Below are the code and all the weights of a small trained network. Each question names an input and a class and asks about switching units off, where a switched-off unit gives its printed mean instead of its output.

import numpy as np


def w(rows, s, z=0):
    codes = np.array(rows[::2]) - 128.0
    scale = np.full(codes.shape[1], s)
    scale[-1] = z or s
    return codes * scale


def f(y):
    return np.maximum(y, 0)


def log_softmax(a):
    a = a - a.max(-1, keepdims=True)
    return a - np.log(np.exp(a).sum(-1, keepdims=True))


def net(x, mask):
    res = np.array(x, float).reshape(1, 5) / 4 @ E
    y = f(res @ A[0][:, :-1].T + A[0][:, -1])
    res = res + np.where(mask, y, B[0][:, -1]) @ B[0][:, :-1]
    return log_softmax(res[-1] @ U[:, :-1].T + U[:, -1])


A, B = {}, {}
E = w([
[132,131,124,127],'x0',
[134,126,127,123],'x1',
[100,46,131,3],'x2',
[224,27,167,197],'x3',
[155,191,255,105],'x4',
],0.0077)
A[0] = w([
[138,190,120,161,68],'neuron 0',
[104,102,42,166,76],'neuron 1',
[134,108,85,115,69],'neuron 2',
[140,143,131,146,101],'neuron 3',
[132,73,100,148,197],'neuron 4',
[66,179,112,101,110],'neuron 5',
[150,98,157,40,200],'neuron 6',
[188,67,174,161,193],'neuron 7',
[107,132,126,159,255],'neuron 8',
[131,154,150,186,77],'neuron 9',
[149,158,150,118,91],'neuron 10',
[143,156,249,103,78],'neuron 11',
[149,165,105,182,54],'neuron 12',
[168,194,144,159,254],'neuron 13',
[122,87,77,144,65],'neuron 14',
[88,177,112,107,70],'neuron 15',
],0.015,0.0073)
B[0] = w([
[84,122,182,119,161],'neuron 0',
[164,135,148,2,203],'neuron 1',
[145,142,175,97,153],'neuron 2',
[111,114,148,133,141],'neuron 3',
[94,187,131,86,222],'neuron 4',
[151,206,189,187,187],'neuron 5',
[15,118,105,106,225],'neuron 6',
[128,206,171,219,250],'neuron 7',
[96,125,56,99,213],'neuron 8',
[77,113,174,85,164],'neuron 9',
[151,141,147,103,148],'neuron 10',
[214,129,132,10,211],'neuron 11',
[83,100,209,108,162],'neuron 12',
[73,134,63,79,235],'neuron 13',
[165,144,181,67,174],'neuron 14',
[140,184,201,172,163],'neuron 15',
],0.019,0.011)
U = w([
[206,102,163,82,115],'0',
[124,147,93,132,210],'1',
[126,134,108,131,255],'2',
[149,153,168,169,107],'3',
[83,58,184,125,47],'4',
[153,129,31,151,123],'5',
[112,7,136,197,75],'6',
[191,62,84,201,60],'7',
],0.011,0.0063)

Each question gives the input, the list of numbers given to net, and the class t.
The units are the neurons (one row each of A and B). Each row of codes is followed by its name. A weight is (code - 128) times the scale printed after its matrix; where a second scale follows, it is the last column's (A, B and U).
mask holds one flag per neuron, in row order. A switched-off neuron (its flag False) gives its mean, the last column of its row in B, instead of its output. The means were averaged over made-up inputs and are rounded, as every weight is.
A unit's drop is (log p(t) with every unit on - log p(t) with that unit switched off) / (log p(t) with every unit on - log p(t) with every unit switched off).
The circuit of an input: a set's keep is (log p(t) with only the set's units on - log p(t) with every unit switched off) / (log p(t) with every unit on - log p(t) with every unit switched off). Starting from the 12 units with the biggest drops (on a tie, the unit counted first), units are removed one at a time, each time the one whose removal leaves the highest keep (on an exact tie, the one counted first), for as long as the keep stays at least 0.8.
units of the circuit, in order: the units of the circuit, biggest drop first
most important unit: the unit with the biggest drop
k most important neurons: the k neurons with the biggest drops, biggest first
drop of u: that unit's drop, to one decimal
input [-7,1,3,2,-7], class 0: units of the circuit, in order	[neuron 1]
input [3,-2,-7,1,6], class 4: units of the circuit, in order	[neuron 9; neuron 12]
input [2,-3,-7,5,4], class 4: 3 most important neurons	[neuron 9; neuron 12; neuron 0]
input [-1,0,4,-6,3], class 3: 2 most important neurons	[neuron 5; neuron 15]
input [2,-7,8,8,1], class 3: 3 most important neurons	[neuron 7; neuron 13; neuron 8]
input [0,-1,-4,-2,-7], class 0: 2 most important neurons	[neuron 1; neuron 6]
input [6,-3,6,3,-7], class 0: 3 most important neurons	[neuron 1; neuron 14; neuron 13]
input [0,-4,-7,3,-2], class 4: units of the circuit, in order	[neuron 12; neuron 9]
input [-3,-3,7,-1,-6], class 4: 3 most important neurons	[neuron 6; neuron 11; neuron 7]
input [6,-4,8,-4,6], class 4: 2 most important neurons	[neuron 6; neuron 1]
input [-1,6,5,-6,-7], class 0: 2 most important neurons	[neuron 1; neuron 7]
input [-3,2,-1,-5,7], class 0: 2 most important neurons	[neuron 11; neuron 7]
input [2,-6,8,-2,-1], class 4: 2 most important neurons	[neuron 6; neuron 7]
input [-3,-2,0,5,-1], class 3: units of the circuit, in order	[neuron 7]
input [-3,-4,2,-6,5], class 3: 3 most important neurons	[neuron 5; neuron 15; neuron 1]
input [-1,-2,-2,6,-1], class 3: 2 most important neurons	[neuron 7; neuron 6]
input [-5,-2,-8,-7,3], class 4: units of the circuit, in order	[neuron 0; neuron 12]
input [-4,1,7,-1,5], class 4: 2 most important neurons	[neuron 6; neuron 1]
input [2,4,-7,1,-3], class 4: units of the circuit, in order	[neuron 12; neuron 9]
input [-3,-5,-3,-6,-8], class 0: most important unit	neuron 1
input [2,2,-7,-3,6], class 4: units of the circuit, in order	[neuron 0; neuron 9]
input [2,-1,7,-3,-8], class 0: drop of neuron 7	0.1
input [-2,0,2,-7,2], class 3: drop of neuron 15	0.4
input [2,-5,-8,-8,-6], class 3: drop of neuron 12	0.2
